Below are the code and all the weights of a small trained network. Each question names an input and a target symbol and asks about switching units off, where a switched-off unit gives its printed mean instead of its output.

import numpy as np


def w(rows, s, z=0):
    codes = np.array(rows[::2]) - 128.0
    scale = np.full(codes.shape[1], s)
    scale[-1] = z or s
    return codes * scale


def norm(h):
    return h / np.sqrt((h * h).mean(-1, keepdims=True) + 1e-5)


def f(y):
    return np.maximum(y, 0)


def softmax(a):
    e = np.exp(a - a.max(-1, keepdims=True))
    return e / e.sum(-1, keepdims=True)


def log_softmax(a):
    a = a - a.max(-1, keepdims=True)
    return a - np.log(np.exp(a).sum(-1, keepdims=True))


def net(x, mask):
    ids = ['θλξπψω'.index(c) for c in x.split()]
    T = len(ids)
    res = E[ids] + P[:T]
    u = 0
    for l in range(2):
        r = norm(res)
        for j in range(2):
            rows = slice(4 * j, 4 * j + 4)
            q, k, v = (r @ M[l][rows].T for M in (Q, K, V))
            z = softmax(np.where(np.tri(T) > 0, q @ k.T / 4**0.5, -1e9)) @ v
            o = O[l][rows]
            res = res + np.where(mask[u + j], z, o[:, -1]) @ o[:, :-1]
        u += 2
        y = f(norm(res) @ A[l][:, :-1].T + A[l][:, -1])
        res = res + np.where(mask[u : u + 12], y, B[l][:, -1]) @ B[l][:, :-1]
        u += 12
    return log_softmax(norm(res)[-1] @ U[:, :-1].T + U[:, -1])


Q, K, V, O, A, B = {}, {}, {}, {}, {}, {}
E = w([
[80,61,70,96,104],'θ',
[245,111,53,89,122],'λ',
[32,241,155,160,103],'ξ',
[145,85,126,227,105],'π',
[144,143,187,176,234],'ψ',
[169,114,229,74,26],'ω',
],0.011)
P = w([
[150,3,159,237,199],'0',
[149,84,130,219,146],'1',
[136,136,148,206,125],'2',
[112,157,143,195,97],'3',
[97,168,135,188,71],'4',
[94,181,138,180,45],'5',
],0.0063)
Q[0] = w([
[160,169,127,131,124],'L0H1',
[144,111,126,94,178],'L0H1',
[138,163,86,163,60],'L0H1',
[153,129,155,105,247],'L0H1',
[124,117,76,173,141],'L0H2',
[112,131,140,191,90],'L0H2',
[133,73,158,161,99],'L0H2',
[171,147,153,152,154],'L0H2',
],0.014)
K[0] = w([
[190,125,91,101,164],'L0H1',
[142,94,206,139,198],'L0H1',
[143,169,42,32,63],'L0H1',
[135,129,244,215,217],'L0H1',
[147,152,143,108,68],'L0H2',
[194,88,87,184,82],'L0H2',
[141,184,80,170,122],'L0H2',
[108,137,94,65,116],'L0H2',
],0.011)
V[0] = w([
[84,123,83,65,191],'L0H1',
[187,222,122,72,94],'L0H1',
[117,107,117,143,99],'L0H1',
[118,135,110,138,139],'L0H1',
[22,34,254,155,146],'L0H2',
[110,171,43,164,118],'L0H2',
[87,125,191,191,74],'L0H2',
[57,94,187,158,173],'L0H2',
],0.0064)
O[0] = w([
[67,148,71,54,66,1],'L0H1',
[74,51,255,130,198,48],'L0H1',
[149,88,115,130,139,184],'L0H1',
[133,145,106,130,119,135],'L0H1',
[172,214,170,166,19,50],'L0H2',
[96,102,99,173,160,157],'L0H2',
[79,168,207,187,47,158],'L0H2',
[183,196,150,192,27,67],'L0H2',
],0.0047,0.0021)
A[0] = w([
[49,65,132,141,136,63],'L0N1',
[41,194,171,90,119,1],'L0N2',
[182,150,44,89,121,183],'L0N3',
[88,162,187,97,186,76],'L0N4',
[193,161,131,120,113,68],'L0N5',
[92,157,247,130,96,117],'L0N6',
[51,116,194,219,140,144],'L0N7',
[96,94,184,188,56,79],'L0N8',
[112,117,44,178,163,77],'L0N9',
[28,198,113,85,70,161],'L0N10',
[150,72,140,2,118,167],'L0N11',
[117,182,204,209,219,106],'L0N12',
],0.0069,0.004)
B[0] = w([
[56,139,132,167,73,152],'L0N1',
[46,168,174,73,195,145],'L0N2',
[92,50,218,181,85,243],'L0N3',
[89,136,127,101,215,145],'L0N4',
[172,115,129,201,142,152],'L0N5',
[63,111,209,21,164,196],'L0N6',
[85,232,199,141,117,254],'L0N7',
[27,150,202,121,160,218],'L0N8',
[64,103,144,141,105,197],'L0N9',
[137,130,134,3,88,198],'L0N10',
[100,107,231,143,185,211],'L0N11',
[145,203,133,34,106,226],'L0N12',
],0.0055,0.004)
Q[1] = w([
[148,105,18,66,67],'L1H1',
[204,165,6,121,101],'L1H1',
[77,122,170,115,57],'L1H1',
[154,64,63,68,121],'L1H1',
[237,105,81,127,172],'L1H2',
[142,174,116,126,104],'L1H2',
[174,118,199,185,164],'L1H2',
[127,33,193,182,220],'L1H2',
],0.014)
K[1] = w([
[138,126,88,9,81],'L1H1',
[155,199,90,16,103],'L1H1',
[62,90,85,170,110],'L1H1',
[171,101,132,48,73],'L1H1',
[105,162,233,217,179],'L1H2',
[195,139,121,121,125],'L1H2',
[104,77,150,97,180],'L1H2',
[57,120,114,117,175],'L1H2',
],0.015)
V[1] = w([
[136,161,183,196,86],'L1H1',
[165,132,53,187,209],'L1H1',
[166,50,58,89,142],'L1H1',
[171,124,150,58,221],'L1H1',
[1,76,116,122,126],'L1H2',
[100,169,169,118,221],'L1H2',
[159,167,140,206,214],'L1H2',
[158,82,172,48,111],'L1H2',
],0.0059)
O[1] = w([
[126,110,77,57,173,255],'L1H1',
[123,118,165,62,25,137],'L1H1',
[179,230,213,189,94,72],'L1H1',
[97,148,84,209,71,26],'L1H1',
[189,137,45,99,43,164],'L1H2',
[148,254,148,115,156,103],'L1H2',
[69,216,155,81,193,138],'L1H2',
[193,91,218,117,104,147],'L1H2',
],0.005,0.0035)
A[1] = w([
[151,65,95,73,205,87],'L1N1',
[123,122,122,5,138,93],'L1N2',
[139,224,133,75,179,159],'L1N3',
[138,110,126,38,150,124],'L1N4',
[134,156,162,144,97,52],'L1N5',
[94,162,153,160,126,84],'L1N6',
[86,181,146,131,70,1],'L1N7',
[169,134,127,140,76,95],'L1N8',
[193,106,123,174,144,114],'L1N9',
[111,63,103,69,228,151],'L1N10',
[121,129,63,39,147,128],'L1N11',
[118,132,184,134,166,43],'L1N12',
],0.012,0.0069)
B[1] = w([
[8,107,146,157,204,208],'L1N1',
[131,93,100,208,121,168],'L1N2',
[206,90,72,113,102,220],'L1N3',
[80,110,116,192,138,172],'L1N4',
[108,162,134,92,131,138],'L1N5',
[106,142,135,174,164,168],'L1N6',
[58,102,96,61,116,150],'L1N7',
[88,148,133,150,126,146],'L1N8',
[81,151,98,84,122,201],'L1N9',
[111,57,144,77,208,254],'L1N10',
[129,91,156,196,111,152],'L1N11',
[168,143,74,126,108,165],'L1N12',
],0.011,0.0067)
U = w([
[144,83,80,169,82,102],'θ',
[110,84,128,92,217,96],'λ',
[98,194,101,85,120,133],'ξ',
[116,166,135,251,160,70],'π',
[206,164,96,139,163,252],'ψ',
[176,133,219,145,119,125],'ω',
],0.011,0.003)

Each question gives the input, a string of symbols that net reads in full, and the target symbol t.
The units are the heads (4 rows each of Q, K, V and O) and the neurons (one row each of A and B). Each row of codes is followed by its name. A weight is (code - 128) times the scale printed after its matrix; where a second scale follows, it is the last column's (O, A, B and U).
mask holds one flag per unit, layer by layer, with each layer's heads first. A switched-off unit (its flag False) gives its mean, the last column of its rows in O or B, instead of its output. The means were averaged over made-up inputs and are rounded, as every weight is.
A unit's drop is (log p(t) with every unit on - log p(t) with that unit switched off) / (log p(t) with every unit on - log p(t) with every unit switched off).
The circuit of an input: a set's keep is (log p(t) with only the set's units on - log p(t) with every unit switched off) / (log p(t) with every unit on - log p(t) with every unit switched off). Starting from the 12 units with the biggest drops (on a tie, the unit counted first), units are removed one at a time, each time the one whose removal leaves the highest keep (on an exact tie, the one counted first), for as long as the keep stays at least 0.8.
units of the circuit, in order: the units of the circuit, biggest drop first
most important unit: the unit with the biggest drop
top k neurons: the k neurons with the biggest drops, biggest first
top k neurons in layer l: the k neurons of layer l with the biggest drops, biggest first
heads that matter: for each layer, one digit per head in row order, 1 if its drop is at least 0.15 and else 0, layers parted by /
drop of u: that unit's drop, to one decimal
input ω λ ξ, target ξ: units of the circuit, in order : [L1N10 L1N3 L0N12]
input ω ξ θ π ψ, target θ: top 3 neurons in layer 1 : [L1N3 L1N2 L1N4]
input π λ λ λ λ ξ, target λ: units of the circuit, in order : [L0H2 L1H1]
input λ π ξ π, target ξ: top 2 neurons in layer 1 : [L1N10 L1N7]
input λ ξ θ λ ψ λ, target ψ: heads that matter : 11 / 11
input λ π λ λ λ ξ, target λ: top neuron in layer 1 : [L1N3]
input λ ψ λ, target ψ: units of the circuit, in order : [L1H2 L1N3]
input ψ ω λ ξ λ, target ξ: top 2 neurons in layer 0 : [L0N12 L0N3]
input π θ π, target θ: units of the circuit, in order : [L0H1 L1H2]
input ξ π ψ ψ ψ, target ψ: heads that matter : 00 / 10
input λ θ λ, target θ: top 3 neurons in layer 1 : [L1N10 L1N1 L1N9]
input ω ξ λ θ ω λ, target θ: top 2 neurons in layer 1 : [L1N10 L1N9]
input π π π, target π: heads that matter : 10 / 01
input ξ λ θ ω θ ψ, target ψ: most important unit : L0N12
input λ λ ω θ ξ λ, target ω: top 2 neurons in layer 0 : [L0N7 L0N8]
input λ ω ψ λ, target ω: top 2 neurons in layer 1 : [L1N10 L1N1]
input θ ξ ξ, target ξ: top 2 neurons : [L1N7 L0N7]
input λ ξ ξ λ, target ξ: top 2 neurons : [L1N9 L1N10]
input ω θ ω π ω, target θ: heads that matter : 10 / 10
input λ θ π ω, target θ: top 2 neurons : [L1N2 L0N8]
input π θ λ θ π, target θ: units of the circuit, in order : [L1H2]
input θ π π π θ ξ, target θ: top 2 neurons : [L0N10 L1N2]
input π ω θ λ θ ξ, target θ: drop of L1N10 : 0.1
input π ξ π, target ξ: drop of L1N5 : 0.3
input π θ θ, target θ: drop of L0H2 : 0.0
